Rows lie near named flat spaces through zero. A row that begins with a name and a colon came from that space; any other row is followed by the name of its block's space that it lies nearest.
qdgs: [  8  40   5 -33   4 -13 -22   4  -6  18  -1 -11  -7  19   7   8   7  11
   8  19 -35   1   1 -10 -17   0  18   9]
qdgs: [ -1   7 -34   4   7  37  31   5   2   5 -34  14  15 -36  23 -13  15 -11
  26  -2   7  -3  20   8   4  -4  21 -17]
qdgs: [-40 -22 -71  -8   9  27  -2  10  21 -18  -8  42 -48 -78 -22  23  -6 -23
 -19  -7  25  -5 -12 -13  23  31 -16  27]
rpbz: [-12 -22   8  -6  -2  -2 -20 -13  24 -17   9  15 -42   5 -19  17 -14  -8
 -35   3 -24  -6  -1   5   5  29   2  -3]
hgtz: [ 16   4  40  30 -28  10  11  12  15  15  27  -6 -22 -34 -21  11   5 -18
  -4  -2  24  -6 -24  -4   4  25 -42 -12]
zhht: [-32 -42  -5 -47 -11   9 -12  -1 -18 -24 -17 -17  20  -5 -12  -8   9   2
  -7 -26   2   7  23  -9   7 -35  37   0]
qdgs: [-15 -15 -11  20  56  68  -3  37  53 -43 -31  37 -46 -57  -8 -11 -19 -17
 -25 -28 -14   7 -18  45  18   7  -2  13]
zhht: [ -3   6  48  38 -22  11  -1   7   5  20  40   4 -27 -36 -22   2 -16  12
 -19  24  58  -3 -20   5  13  30 -35  24]
qdgs: [ 15  33  71 -16   3  29  12 -11   4  20 -24 -30  21  20  25 -28   3  25
  25  21 -35  -5  40  38 -21  -6  57 -34]
zhht: [ -7 -24  78 -12  11   7  12  -8  15  -8  11 -44   6  18 -22  25 -41   5
  35  -4 -14 -27   1  31 -25   5   1 -12]
rpbz: [-28 -47  28 -12   2  20   4   5  -7 -12  14   6  -6   1 -26  24 -50   5
   4   8  14 -17  20   7   7   7   4  18]
zhht: [ -7  -8   4  -2  16   2 -45  -1  37 -21   8  30 -66  18 -12  22 -15  -7
 -50  13 -46  -4 -15  13   3  31  14  12]
rpbz: [ 23  24   5  22  18  -7 -21  10   1  -6  -8   0  12  30  24 -32  21  12
 -18  -5 -10  21 -17  15  -1 -30  13   6]
hgtz: [  4  33  40  22 -30  19  17  -7   8  30   1 -42  10 -61   8 -15  40   4
  25   8  58  -7 -21  14 -10   3   7 -14]
qdgs: [ -1   6 -72  16  52   7  22   9   9 -17 -26  43   1  -5  16  -8 -21  -4
   7  -8 -14   7   4   9  10   5 -21  12]
hgtz: [-26  46  13 -21  -5   4 -10 -29  -2  24  -2   0 -22 -38   2 -32   2  44
 -23  40  19  10  28  11   6  34  23  17]
rpbz: [-28  12  64 -27   2  30 -14  12  -9  16  13 -15 -14 -23 -18   1 -35  37
   4  33  22  -7  18  17  -3   8  22  37]
qdgs: [-23 -12  14 -17  -2   0 -12 -11  11  -3  11  -4 -27  -9 -19  25 -20   3
  -5  13  -1 -15  -1   3  -4  23   6  12]
hgtz: [-17  27   1 -34 -35 -25 -16  -4 -26  31  24 -30  -2 -31 -16  15  18  14
  10  19  38  -2 -12 -36  -7   4  -7  28]
zhht: [-11  -2  38 -37 -52   9  26  -8 -43  23  -9 -63  65 -34  -3 -30  39  13
  37 -18  48   7  31 -18  -4 -41  25 -26]
rpbz: [ 36  96  32 -10 -41 -29  15  -4  -6  70  29 -36 -12 -36  -6   6  30   7
  31  30   1  -1 -13 -34 -22  43 -50 -14]
rpbz: [ 14 -23  75  41 -50 -11 -16 -42  38   6  44  15 -64  26 -21  15  -8 -10
 -63  31 -15 -16   2  14   8  71  -6 -40]
zhht: [ 50  27   7  -9   8   0  -1  41 -18  -1 -17  -2  33  41  15 -34  24  -7
   2 -35 -56  34   8 -15   0 -47 -13 -23]
rpbz: [ 13   1  -6  22  -9  11  31  11 -27  14  -8  -6  49  -6  20 -19  13   1
  31  -5  39   4   8  -4   3 -31  -1  -6]
zhht: [  5  -5  22  13 -10 -42  15 -35  -4   5  21 -27  18  27  -7   1 -11  10
   9   0  11  -6  -3   2 -11  12 -27 -14]
hgtz: [ -6 -21 -47   9  42  12  -8  -2  13 -25 -27  41  -6  40  29  13 -19  -7
  -1  12 -34 -12   9  22  -1  -6  43   7]
zhht: [ -6   8 -26  -5   1  16  -1 -14  14   6 -13  39 -33  -2  13   7  -3  -5
 -16  30 -28  -9  27   3   6  36  29 -10]
rpbz: [-23  -9 -38 -21  19  -4  11 -51  22 -11 -39 -10   5  12  30  17   7  -5
  30  14 -29 -30  18  26 -24  12  66 -28]
zhht: [-11 -54 -49   8  21 -38  12 -12   7 -33   9   0   9  27 -15  45 -27 -27
  21 -29  -2 -20 -28  -9  -8  -2 -37   4]
rpbz: [-22   6   4 -43  -8   9  27  -7 -13  12 -16 -45  30 -44  -8   4   7   5
  52 -11  20 -11  14  -5 -16 -10   9  -8]
hgtz: [ 35  10  24  53  -9 -32  39 -48  17   9   3 -18  24  35  21 -20  11  -3
  12  -1  -6  -6   0  24 -13  21 -21 -57]
qdgs: [-26 -14  24  -8 -15   8 -21   2  20  -3  28   0 -52 -43 -39  29 -15  -4
 -25   9  21 -11 -21  -4   6  35 -18  23]
hgtz: [  7 -22 -23  48  40  14  34  -7  18 -30 -16  52   1  11   7 -41 -36   3
 -30 -18 -12  19  25  32  28  17 -34 -15]
rpbz: [ -7 -31 -28 -18  10  -9   3   0   7 -28 -12  -7   7   4 -11  12   2 -22
   5 -38 -22   0  -7  -7  -2 -14 -10 -12]
qdgs: [-12 -14  28 -16 -19  21   9 -16 -14   9  -4  13   2  10   2 -13 -16  16
 -10  25  -5  -4  54   6  10  13  37 -15]
qdgs: [-29 -46 -15   2  18   9   4 -20  14 -35 -12  17  -7  -4 -10 -10 -23   2
 -25 -16   1   2  16  21  16   7   7  -2]
hgtz: [-16 -18   3 -25 -18 -19   6 -35 -15  -2 -14 -45  42  15  12  -2  23   5
  27  -7  11 -11  12   2 -18 -26  43 -22]
zhht: [ 16 -10   6  -6 -23  -8  26  18 -17   7   3 -46  45 -14  -8  15  25 -27
  52 -39  19  -6 -22 -24 -14 -35 -28 -21]
hgtz: [-28  -2  22 -38 -23 -17  10 -42  -8  15   2 -44  13 -12  -9  13   0  15
  28  14  15 -20  19  -1 -19  14  24 -11]
hgtz: [  7  55  40 -20  11  -2   9 -14   1  19  -6 -17   0  -8  -1 -40  -7  37
  -3  11 -23  18  28  15  -5  20  -9  -9]
hgtz: [ 11 -34  19  18 -11   2 -12  -5  19 -18  11  23 -27  32  -9  10  -8 -19
 -36  -4 -32  -4   3   5   9  16   1 -23]
qdgs: [ -2  12   4 -35 -29 -24 -11 -21 -19  15  -3 -31  18  14   7  -2  31   7
   8   6  -7   0  12 -19 -13 -12  31 -14]
zhht: [ -3 -32 -12 -17   8  13   8  12 -26 -19 -13  32  21  31  -2 -26 -24   7
 -20 -15 -24  20  50  -7  24 -20   5  -5]
rpbz: [  1 -48 -27   7 -13  -9  22 -36  23 -24 -18  -3   6  17   6  21  16 -40
   9 -25 -26 -21   6   4  -7  10  15 -57]
zhht: [ -8 -28  33   8  32  14  -4  12   5 -22  10  22 -11  30 -16  -2 -58  16
 -19   2 -16   2  16  25  11   5 -11  19]
hgtz: [  6   6 -31  35  29  21  11  34   3 -10   1  50 -14 -27  -6 -24 -22   1
 -26 -11  16  25  -5   1  31   6 -51  26]
qdgs: [  5 -45  42  -5 -34  -1 -10   4 -32   7  24   6  16  66  -2  27 -22  -2
   1  24  -5 -18  28 -14   0 -15  33  -4]
rpbz: [ -9   9   0  -3  35 -21 -30  18 -17 -16  10   0   9  23  -7 -24 -22  35
 -24  -8  11  28 -16   4   8 -30 -19  53]
[-31 -26  37 -26  -7  19 -33   0  19 -13  14   3 -50 -16 -32  24 -23   2
 -32  12  -9 -11   1   8   4  25  20  17]
qdgs
[  8  25 -14  -1   2 -25 -14  -9  -1   2  -5 -14   8   9  13 -15  28   7
  -6  -5  -4  12 -16  -3  -7 -13   4   1]
zhht
[-40   3  51 -90   8  34 -27  24  16 -14 -13 -52 -28 -62 -47  14  -6   6
  10 -27 -29  -1   0   4 -14  -6  19  14]
rpbz
[-32  23   0 -23   0  -8  -3 -57   8  13 -20 -25   0 -11  21 -10  13  31
   9  37   9 -15  21  26 -18  20  63  -5]
zhht
[ -1  10  40   3 -46  -8  15 -12 -21  27  19 -42  26 -32  -9 -15  25  12
  14   1  58   2  -2 -12  -2  -5 -11  -9]
zhht
[ 15  30  16  10   9  10 -42  19  19   1  19  65 -74  15 -12 -19 -21  14
 -85  28 -49  28  12   0  28  45 -18  20]
hgtz
[-32  -9 -13 -58  15  10 -51   8   7 -17  -4  29 -54   9 -17  22 -23   8
 -40  19 -52   0  19  -8   6  15  39  31]
qdgs
[  4  -6 -20  26   6  11  -1  -2   8  -5 -15   8   8   4  26  -4  19  -8
   3   4  13  -5 -12  15  -1 -14  29  -4]
hgtz
[-12 -16  50 -25 -14 -13  21 -34   2   3   3 -56  22   6 -14  15 -10   5
  38  -5  -2 -23  12  13 -25   6  10 -29]
rpbz
[ 13  36 -76  63  31  32  74   6  18   4 -38  31  22 -93  25 -54  21 -12
  23 -28  52  21  -5  18  23  14 -59 -18]
qdgs
[-23   5 -38  -9 -23   0  24 -22  -1  17  -4  -6  -2 -60  -4  12  18  -9
  21   7  40 -14   3 -17   1  25  -5  -5]
qdgs
[  1   2  35  -1  -3   0  37 -29  -2  -2 -19 -41  45 -11   4 -47  10  17
  17 -26  10  11  26  25  -4 -12  -1 -40]
hgtz
[ 29 -40  83  23 -23  21  10  20   2 -10  12 -26  23  32 -11  -1  -1 -19
   6 -29  -8  -4  -2  14  -3 -29  -2 -38]
rpbz
[ -5 -35   4  13  -6 -21  44 -49  -6 -17 -14 -28  52  16   5 -30   1   5
  15 -29  16   1  26  18   0  -9  -4 -46]
hgtz
[ 19  26  17   5  31  47 -22  43  19 -17 -26  30 -22  -9   9 -50   9   7
 -45 -17 -42  37   8  24  20 -17  12   2]
qdgs
[ 17 -17   0  16 -23 -16  -4  13  -5   0  20  -7   4  11  -8  23  15 -25
   3 -15   9  -5 -28 -23  -2 -11 -23  -6]
hgtz
[ 22 -14  -2  21   7 -43  60 -28 -17 -11   0 -24  63  28  -6 -38 -14   5
  22 -48   3  18  18   0   2 -10 -71 -41]
hgtz
[-13  43  43 -29   3 -16 -19  -8  -2  23  21 -25 -21 -10 -18   2 -19  37
  -1  29   2   0  -2   2 -13  23  -8  30]
rpbz

Each name stands for a flat space through zero: a line, a plane or more. A row that begins with a name and a colon came from that space; any other row is followed by the name of the space it lies nearest, among the names in its block.
rn_ms: [  0 -16  34  -1 -11  13   0  -7   6 -32 -40  23 -14  50 -10  -1   2 -17
   2  10 -18  -7  24  21  33  -1  -7  -9]
bl_ls: [-15  10   3  15 -48   6 -50  30 -15  -7 -20 -29 -68  37 -14 -19  -9 -41
  27 -33  19  37  21  61  25 -28  36  10]
zg_cg: [  2  11   7 -20  41 -35   5 -26  10   8  35  30  -1 -51   3 -21   5  64
 -30  20  -7 -49 -28  -2  -3   2 -35   4]
bl_ls: [ 10   3  -2   1  25  -2  13  -3   2  -2   6  13  18   5  -2   9   7   9
  -4  15   5  -9  -5 -22  -3   8 -14  -3]
bl_ls: [-22  -3 -12  -7  15   8   6  21  -8 -16  -7   2   2 -25  -6  18  15 -12
  27  17  -1 -18  14  -1 -11 -10  -4  13]
dc_dh: [  2 -15  18 -44 -22  -9 -21  -7   9 -24 -27  16 -49   6   8 -40   8   2
   1   3  -4 -20   7  49   4 -25  15 -16]
rn_ms: [ 22  20   1  18  -3  22  -7  20  18   0  -5  -2  18  60   2  26   1 -24
  -7  -2  32  13   7   3  17  19   1  15]
dc_dh: [ -2  -7  -7  -1   9   0 -23   2   2  -9 -12 -14  19 -35  -6   7 -12   6
  14  23  14 -20   1 -10 -27   9   6 -14]
zg_cg: [-18  24 -33 -53  12 -44 -35  49 -12 -19  21   1 -99 -17  -4 -50  48  -4
  56   4  61 -14  -1  75 -23 -66  19  35]
dc_dh: [  3  10 -18  15  17  17 -16  13  -1   7   4 -17  33 -33  -2  29 -14   3
  -3  13  14 -11  -5 -30 -19  17   5 -10]
dc_dh: [ 38  -4  -5  38 -18   1  -1 -20  15  28   3 -37  66  35   5  12 -32  -7
 -10  -9  29  45 -15 -46 -25  48  11 -17]
rn_ms: [-19 -44  28 -28 -33   4  17 -18 -20 -30 -45  21 -51  21  -2 -34   9 -23
  14 -11 -57  12  24  25  21 -37  16 -31]
bl_ls: [ 35  19  15  41  25  -2 -50  11 -20 -18 -18   4 -36  83 -39  -9 -15 -10
   7   9  44  28   2  -6  32  -2   9 -41]
rn_ms: [ 12   2 -22  -6 -22  59 -22  35   4  -2 -31 -25  25   2  18  40  -8 -44
  -4  -3  12   8  14 -17 -16   7  45 -27]
dc_dh: [-33  31 -40  11  17  44 -20  59 -17   6  13 -21   6 -68   1  56   3 -19
  10   2   6 -22  10  -8  -7 -10  14  21]
bl_ls: [ 13   6   8  -2  39   2  52 -14  21   1  18  37  51  16   8  28  20  21
 -24  22 -11 -25  -7 -32  10  26 -45  21]
zg_cg: [-34  -7  17  16   9   2  -1  -7 -25 -10  -6  13 -25 -30 -21   1  -8  11
   1   0 -44 -14  11   5  29 -14 -16  -3]
rn_ms: [  3  11 -42 -10 -26  12 -11  35  -2  20  12 -41  -1  -9  19   6   6 -33
  20 -23  36  33  -3   2 -36 -11  42   9]
rn_ms: [-9 10 -4  3  8  4  8 10 -1  3 11  5 -1 -6  0 11  8  1 -2 -1 -3 -6  1  2
  8 -2 -9 17]
rn_ms: [-12 -17  10 -16  12 -54  17 -47  -7  13  29  13 -14 -60   0 -48  -4  58
 -11   1 -32 -18 -25  -1 -14  -9 -24  -4]
zg_cg: [ 19 -17   1 -48 -24  -6 -61  17  18 -42 -53 -12 -35  20   1 -35   4 -23
  38  27  55 -17  16  51 -35 -17  43 -30]
dc_dh: [  4  38 -16  18  52  17  16  13  -6  25  44  19  24 -30   3  38   5  29
 -41   3  -7 -21 -21 -40  17  11 -26   9]
dc_dh: [ -5   6  11 -11  -6  15  11  11 -10  -7  -4  25 -44  31   3  -6  17 -14
 -13 -18 -24   6   9  22  40 -26   2   1]
bl_ls: [-12 -12 -16  -9   1  25  27   1  16   6  -1 -10  67 -53  20  41  -1  -2
  -3  14 -17 -24   3 -33 -32  25  -5  11]
rn_ms: [-24 -14  -2   3  19 -21 -17  -4 -18 -16  -7  -7  -8 -51 -22 -10  -7  15
  32  24  -2 -21   4  -4 -21  -9  -6  -9]
zg_cg: [  6 -23   7 -19   6 -26 -20 -17  -1 -23 -22   1 -11 -10 -11 -32  -3  12
  24  26  14 -15   0   5 -26  -7   6 -29]
zg_cg: [  7  -1  12 -47  49 -18  43  -9  19 -26   8  62   0  10   8  -7  46  28
  -6  38  -6 -53  -3   4   6 -10 -42  16]
dc_dh: [ 12  30  -1  23 -25  37  -9  31  16  12   0 -11   6  59   9  33  -1 -36
 -17 -26  21  25  10  18  33  14  10  29]
dc_dh: [-24 -10   2 -25   3  17 -10  18 -26 -27 -25  18 -51 -21  -7  -7  13 -13
  13   5 -29 -18  18  18  14 -40  15 -22]
zg_cg: [  1 -13 -20 -36  26 -46   4   0  10 -18   6  -1   7 -26  -2 -24  25  14
  49  38  44 -24  -6   4 -58  -8  -8  13]
bl_ls: [ 10  18 -22 -10  15  11  -9  28  -1   1   8  -1  -6   4   6  11  15 -10
   4   4  28  -2  -4  -4  -9  -9  13   0]
rn_ms: [  4   2   4   8  -4   0  -1   6   0  -6  -6   0  -8  35  -7   0   4 -15
  10  -3  11  14   7   8  10  -1   0   7]
zg_cg: [-48 -48  33  13  -6  -8 -39 -18 -39 -51 -63  -3 -40 -44 -47 -22 -28  -3
  49  28 -44 -22  35  16   5 -23   4 -43]
zg_cg: [ 35  22 -33  -3   5 -21  17   2  15  40  48 -18  26  16  23  -7  11   8
 -11 -17  47  32 -33 -22 -33  13   6  17]
rn_ms: [ -8  -3   0   3  16  -3  13 -10 -15   5  10  10  -2 -26  -4  -1  -1  16
  -9   0 -25  -6  -7 -19   4  -6  -9 -12]
dc_dh: [-17 -14 -13 -27  -1  -7 -29   6  -3 -15 -14 -15  -8 -65   1 -11  -4   7
  24  21   8 -31   3  12 -39 -13  18 -14]
zg_cg: [  9 -21   9   3  14 -16  16 -29   2  -4  -5   6  30  -5  -5  -6  -7  17
   1  18  -9  -4  -6 -31 -17  16 -14 -20]
bl_ls: [ 18  21  -1 -11   0  16 -33  16  -1   2  -1   7 -35  14   6  -8  -2   0
 -25  -9  13  -4  -7  16  18 -13  21 -22]
bl_ls: [-28 -11  17 -22  18 -10  17 -10  -7 -21  -4  35 -26 -33  -6 -10  16  21
   1  15 -40 -40   8  18  17 -21 -25   7]
bl_ls: [-11 -13 -12 -14   9 -15  -4  -4 -15  -4   1  -6 -11 -42  -3 -16   1  10
  18   9  -4  -8  -5  -7 -26 -15   8 -16]
[ 15  37 -10   2  10   0  43  -2  16  47  62  17  14   9  29  12  16  23
 -55 -33  -9   9 -29  -9  24  10 -24  40]
rn_ms
[ -7  27   9   2  10  -1 -16  -4  -1  18  28  16 -27 -35   4  -7  -9  38
 -45 -14 -21 -26 -17  18  32  -6 -14   6]
zg_cg
[-19   9  -7  12  33 -27  12 -26  12  26  46  -4  54 -99   2  14 -16  63
 -21  18 -14 -47 -26 -26 -25  31 -43  29]
zg_cg
[ 16 -14  -3  26   9 -13  22 -28  -9  18  11 -12  40   5  -5   0 -16  10
  -3  -1  -5  29 -15 -53 -18  21  -5 -23]
dc_dh
[ -1  13 -19 -23   9 -15   0  20   7  -1  17   0 -14  -6   7  -7  24  -1
  18   5  31  -8  -4  19 -18 -14   1  26]
zg_cg
[ 22  18 -15 -17  17  11 -24  17  -3   4   6   5 -16  -6   8  -3   4   6
 -18   4  21  -9 -14  -7  -5 -10  19 -28]
bl_ls
[-10 -26   9 -25 -10  -1 -32   6   6 -43 -49  -5 -11  -9 -11 -11   0 -16
  41  33  16 -28  24  28 -23  -8  15 -15]
zg_cg
[  3  11 -32 -37 -43 -29  -9  12  29  29  32 -37  -6 -25  35 -29  12  -2
  12 -26  47  12 -17  46 -48  -6  25  46]
rn_ms
[ 42  18  -8 -11  14  24 -57   3  28   6  -7 -11  37 -29  15  15 -29  25
 -42  25  39 -39 -21 -19 -25  32  21 -45]
dc_dh
[ 30 -13   9  14 -21   2   2 -21   4  10 -13 -12  19  46   3  -9 -18 -11
 -11 -13   4  37  -6 -22  -3  18  15 -30]
dc_dh
[ 39  16 -18  23   5   9 -27  13  -1  13   2 -25  19  37  -3   9 -15 -13
  -2  -2  49  32 -12 -30 -16  17  25 -28]
bl_ls
[ 25   7 -30 -15  -9 -24 -20   7  18  16  17 -33  15  -5  14 -16   1   1
  17   1  61  13 -19   2 -52   8  23   5]
zg_cg
[-24 -10   7  -7  -4 -18 -11   0 -19 -15  -8   3 -46 -15 -15 -26   4   1
  24  -1 -12  -3   9  27   6 -28   2   0]
bl_ls
[ 13  -4  -3   3 -15  -2 -13   0  -6   3  -8 -13 -12  23  -1 -14  -7 -12
   5 -10  13  25  -2   0  -5  -4  21 -19]
zg_cg
[ 50  30  14 -14  28   0  43 -21  14  30  43  55  -9  61  25 -13  22  34
 -80 -22 -16   6 -36 -19  47   2 -24 -10]
zg_cg
[ -6 -14 -18  24  18 -20  23 -18 -16  19  21 -21  43 -39  -8   7 -11  14
  16   5  -5  17 -13 -54 -36  15  -9  -6]
dc_dh
[-28 -32 -22  -8 -21 -19  26  -9 -35  11   5 -25 -16 -43   1 -24   4 -13
  37 -21 -29  36   0 -16 -35 -29  22 -10]
dc_dh
[ 29  -6 -11 -18 -26 -30 -10 -25  17  28  18 -26  10  -8  22 -38 -12  18
 -12 -16  26  21 -28   0 -40  10  22 -13]
rn_ms
[ -2 -17  36 -10   0   9  18 -45  16   0  -9  31  25 -33  12   0 -18  39
 -53   7 -62 -41  -6  -8  22  20 -27 -18]
bl_ls
[-10  -4  29  -3  37  26  40 -33  -6   4   8  56  19 -47   7  22  -5  47
 -70   9 -89 -50 -10 -39  45   8 -40 -26]
rn_ms
